The symbols move the elements like this.
from | γ ρ δ φ τ
Mig | Zif Duz Tuv Sek Lol
Duz | Nen Lev Fav Gar Mig
Nat | Lir Fip Fis Til Gil
Gil | Leb Nat Nos Muf Gef
Fol | Zin Fem Gar Bom Bok
Tev | Ses Gak Tib Fis Kis
Kir | Tuv Zik Fip Zif Til
Fem | Nos Leg Fad Leb Fol
Tuv | Kir Fav Bol Mig Kab
Bol | Fip Bom Bok Tuv Lir
Ses | Tev Sek Lol Leg Fad
Kis | Fad Tev Dar Nos Sim
Lol | Tib Mig Kab Ses Lev
Nen | Duz Dar Zik Sim Zif
Fav | Zik Mib Bom Duz Tuv
Muf | Mib Til Gil Dar Zik
Bok | Suv Fol Sek Bol Leg
Gar | Sim Fad Duz Fol Sek
Leg | Fis Bok Ses Lir Fem
Kab | Til Tuv Lir Lol Mib
Zif | Mig Nen Kir Gak Tib
Dar | Lev Tib Muf Kis Nen
Fip | Bol Gef Suv Kir Nat
Mib | Muf Kab Leb Lev Fav
Til | Kab Kir Nat Tib Muf
Fad | Kis Ses Lev Fem Gar
Suv | Bok Zin Gak Fip Fis
Bom | Gef Leb Fol Fav Bol
Nos | Fem Fis Kis Gil Zin
Tib | Lol Zif Til Tev Dar
Lev | Dar Lol Mib Fad Duz
Zik | Fav Muf Gef Nen Kir
Gak | Sek Sim Zif Suv Tev
Zin | Fol Nos Sim Gef Suv
Sek | Gak Gar Mig Bok Ses
Sim | Gar Kis Nen Zin Gak
Leb | Gil Lir Fem Mib Bom
Lir | Nat Bol Leg Kab Leb
Gef | Bom Gil Zin Zik Fip
Fis | Leg Suv Tev Nat Nos

The rows follow the links: the fewer symbols apart two elements are, the more alike their rows tend to be.

Each row is also shifted at random along 2 hidden directions that mean nothing.

Row, then element:
[ 26   8 -16 -15 -30 -22  33  45 -27  15   5 -17 -45  10  -8 -26   3 -27  -5 -12 -27 -10  10 -29] | Fad
[ 81 -24   1  -1  18  32  21   3   7 -11  25   4  26 -37   8 -37 -49  27 -12 -16  12   2  -2  27] | Zif
[ 22  -2 -14   7  17  17  36 -29  19  -8   6  12  36   9  -4 -31 -10  30  -8 -12  20 -24  10  23] | Gak
[-84   0 -17 -34 -18   0  46 -46 -14  12  91 -52 -31  -9  53 -28  21  18   9  60 -27 -24 -47 -30] | Gar
[-50   5 -16  26 -22 -27  26  -8 -11   5 -13  35 -39  13   8 -18  27  -2  22  12  35 -28  -4 -31] | Ses
[ 25   6  -4 -22  18   8  16  34  22 -21  20 -20  44 -21   5 -31 -31 -23 -22  -9 -19  -1  51  27] | Dar
[-23 -10 -24  32 -20   7  15  14 -17 -32 -40  34 -39 -30   8 -29   8  -6 -23  11  30  -4  -3 -18] | Lol
[ 41  10   4   8  16  37 -25 -10  16 -18   4  21  36 -18   6   6 -35  34 -33 -18   6  20   0  22] | Kir
[-44  12  -3  -8 -12   9 -29 -47  -5   7 -14 -12 -47   5 -17  33  45   4  16  18 -19  11 -46 -31] | Bom
[ 33 -21   3 -19  19   2   4 -13  27  32 -25 -28  35  37 -13  10  -7   9  16  -5 -25  -6   4  17] | Zin
[-70  13  -4  -3  38   0 -39 -57  41   5 -22 -17  42  11 -12  44  47  12  11  23 -18  14  -4  10] | Gef
[-13  20   4 -15  25 -34   2  20  20  24  -5  -6  35  30 -23  13   7 -26  10 -18  -6  -5  40  24] | Nos
[ 48 -16  17 -15 -22  30 -21 -11 -22 -21 -59 -10 -33 -20 -25  31  15   7 -25 -19 -20   1 -31  -3] | Fav
[  7 -14  16 -30  25  24 -20  -3  18 -22  52 -32  47 -30  27  -1 -23  21 -20  43 -38   6 -10   9] | Zik
[-26   3  18 -44 -25  -9 -20  16 -31  -9  93 -46 -24 -31  45   8 -25 -17  -9  27 -19  18 -10 -22] | Mib
[-67   6 -17  32 -21 -32   1  -6  -8  30 -24  37 -46  26  21  12  36  -7  25  26  41 -10 -17 -12] | Leg

Complete each set of four: the symbols that take the first to the second take the third to the fourth, perhaps in another order.
Answer with the element's name.
[ -2   8   4  22 -18  34 -28 -37  -4 -22 -11  25 -37 -23 -15   6  16  20 -16 -20  17   3 -45 -19]
: [  3  12 -18   7 -19  25  16 -27 -24 -19  19  15 -28 -30  11 -15   6  24 -21  -2   3 -10 -53 -23]
:: [-76  13  -7  25  41   3 -18  -4  31 -23  16  23  36 -30  10  26  22 -11 -15  15  36   7  37  27]
: Tib

[-14  -1  11 -20 -30 -38 -28  29 -39   5  73 -43 -26   0  39  27 -18 -25   8  27 -26  21   5 -28]
: [-10   5   1  23 -30 -33   7   9 -12  32 -35  31 -47  38  -7   3   0 -11  15  -1  34  -9   2 -11]
:: [ 36   2  -9 -27 -33 -39   6  42 -27  36   5 -19 -28  35 -14  -5 -10 -22  26 -17 -24  -9  14 -35]
: Ses

[-31  10  -5 -27 -20 -17  -7 -21 -19  35  27 -33 -39  24  14   1  27  13  36  34 -14   6 -53 -13]
: [  9   0   7 -29  21 -12 -19  24   5  13  48 -25  30   3  12  17 -21 -23   1   7 -31  14  52   9]
:: [ 12  12 -29  10 -12  10  26 -16 -20   3   3  14 -41   6   2 -28   1  19   8 -13  12 -21 -47 -21]
: Zin

[-11   7  11   8 -19   9 -25 -36 -21   7  11  23 -32  10 -12  28  10  27  20  -7  20  12 -48 -21]
: [  78  -12   10    2  -27    5  -23   -1  -22   -5 -111   14  -40   18  -71   36   23    2   -6  -41   -2   15  -37  -15]
:: [ 21 -12  23  -7   9 -12 -20  46  11 -15  40 -19  34 -16  11 -10 -33 -29 -17   3 -24  24  55  14]
: Til

[-10   0  -2  -5 -30  35  17 -19 -24 -18  80  -3 -23 -37  52 -41 -28  23 -21  31  -7   4 -53 -23]
: [  1  11 -23   5  22  17  36 -22  16  13  11  13  42   6  12 -31 -13  38  -7   1  20 -11  10  23]
:: [-28  -2 -31  36  36  22  22   2  28 -13 -91  42  25 -16 -23  -7  37 -14 -24 -25  29 -11  47  27]
: Ses

[  83  -15  -14   30  -27   17   27   48  -30  -16 -100   41  -30  -25  -49  -16  -11  -29  -36  -31    6  -14    7  -16]
: [-21  -6 -35  29  25  -9  32   6  16   0 -35  18  33  13  -2 -20   2 -20   7   3  27 -15  37  24]
:: [-26  -5  17  22  31 -16 -30   8  16   3 -34  29  32  16  -7  39   9 -12   8   1  29   8  44  22]
: Kab

[-44  13  -5 -19  24   0  24  15  20 -17  46 -33  28 -21  11 -20  -5 -20 -16  14  -9  -6  57   9]
: [ -6  -2 -11 -16 -18  23  11 -32  -4 -24 -35  -3 -35 -15 -27 -15  33  10 -17 -10 -10 -18 -55 -19]
:: [ 48 -12  15  -6 -26  -8   1  -1 -33  32  39  10 -18  30  23  -3 -41  26  14  -4   6  11 -48 -15]
: Fis

[ 17  -4  -2  20 -28 -47 -11  36 -44  31 -18  22 -40  43  -1   2 -11 -10  17  -4  21   2  -3 -18]
: [ 74  -9   7 -18 -35 -28   9  52 -23  30 -28 -15 -25  36 -30   5 -19 -46   9 -44 -28   2  18   1]
:: [ 110    4   23   24   18   10  -26   13    7    9 -104   44   31   30  -74   40  -24   18   -8  -67    8   17    4   29]
: Nat

[ 38  -2 -18   1  15  36  19  -9  23 -28 -53 -13  39 -15 -31 -18  12   3 -18 -26 -21 -11   3  29]
: [   7    6    5    4   25   11  -36  -36   34    3 -100   10   23   24  -74   50   42    0   -5  -33    1   13   11   29]
:: [ 44   3   0 -21 -28  14  23  48 -38  -8   0 -12 -23 -22 -12 -17 -14 -34 -24 -16 -27  -1  -5 -28]
: Leb

[-28 -10  14  20  34 -10 -35   8  29   8  -4  13  28  16  25  35 -11  -8  12   6  21  21  40  23]
: [  4   7   4  26  14  13 -32  16  14 -23 -21  28  31 -24   3  27 -14  -6 -21   1  16  14  45  19]
:: [ 60  -3  -9   6  26 -11  37  41   7  -3 -71   0  12  22 -76 -14  12 -33   5 -60  -9 -19  58  19]
: Nos

[  6  -4 -21  24 -26  10  23  26 -14 -37 -56  42 -48 -22 -10 -16   4  -7 -22 -12  30   0  12 -19]
: [ 23   7 -27   4  20   4  41  -7   6   4  58  -4  44  13  36 -31 -36  29   8   4 -11 -11  -9  27]
:: [-55   1  12  12 -29 -27 -31  -8 -18  21  32   9 -38  12  42  36  -5   0  20  38  20   9   0 -12]
: Kir

[ 22  -3 -14  -4  -7   6  26  -9 -32   4 -19 -20 -26   4 -21 -39   2   3  -3   5 -27 -15 -46 -24]
: [-53  11 -19  -3 -14  26  28 -43 -12 -23 -17  -9 -37 -22 -20  -5  56   0  -8  15 -10 -14 -39 -25]
:: [-18   9   4   7  34 -10  -3 -37  28  30  17  17  42  31   3  13  -5  45  34  -1  23   3 -11  14]
: Gak

[  6  -7   7 -26  18 -21 -28  29  12  15  27 -21  29  14   2  19 -26 -15  12  -1 -31  16  42  15]
: [ 12   1   2  -4 -15  -4  -2 -14 -10  37 -78 -11 -34  29 -34  16  50 -14  16  -9 -16   0 -43 -22]
:: [-19  -8  -5   1  16 -28   7  20  12  25  36  -1  45  36  42 -11 -19   4  23  24  20 -12  34  28]
: Fad

[-15   1   2 -32 -23 -15   6 -27 -10  37  56 -40 -28  28  45   2   3  17  25  49 -35   1 -48 -28]
: [ 47 -15  27  26 -40 -10 -42  52 -38   8 -19   3 -36  15  16  24 -26  -5   4  -2  10  25   2  -9]
:: [ 31 -20  16   7 -29   8 -37  44 -36 -30  51  13 -34 -22  48   8 -50   0 -18  22  15  24 -12 -16]
: Duz

[-32  25  -8 -10 -33 -33  -4  15  -6  22 -24   8 -42  43 -39  14  30 -27  25 -10  -7  -9   6 -23]
: [ -6 -12  12  10 -30 -26 -35  31 -17  16  30   9 -43   1  37  28 -25 -12   7  25  13  39  -8 -29]
:: [-51 -21 -14 -29  27  -1  32 -28  13  13 139 -66  40  -1  91 -56 -30  30  25  80 -32 -13  -1  11]
: Nos

[ 41  -9  17  19 -41   1 -22  35 -28 -22 -41  29 -39  -6 -11   6 -10 -12 -20  -9  27  12   3 -27]
: [-59   4  -6 -25  29   1  24   8  19 -23 123 -44  36 -40  52 -39 -13  -9  -2  44 -36   1  45  13]
:: [-42  23 -15 -15 -23 -27  31   9  -7   4  20 -14 -40  11 -16 -18  28 -26  10  -1 -18 -16  -1 -20]
: Zin

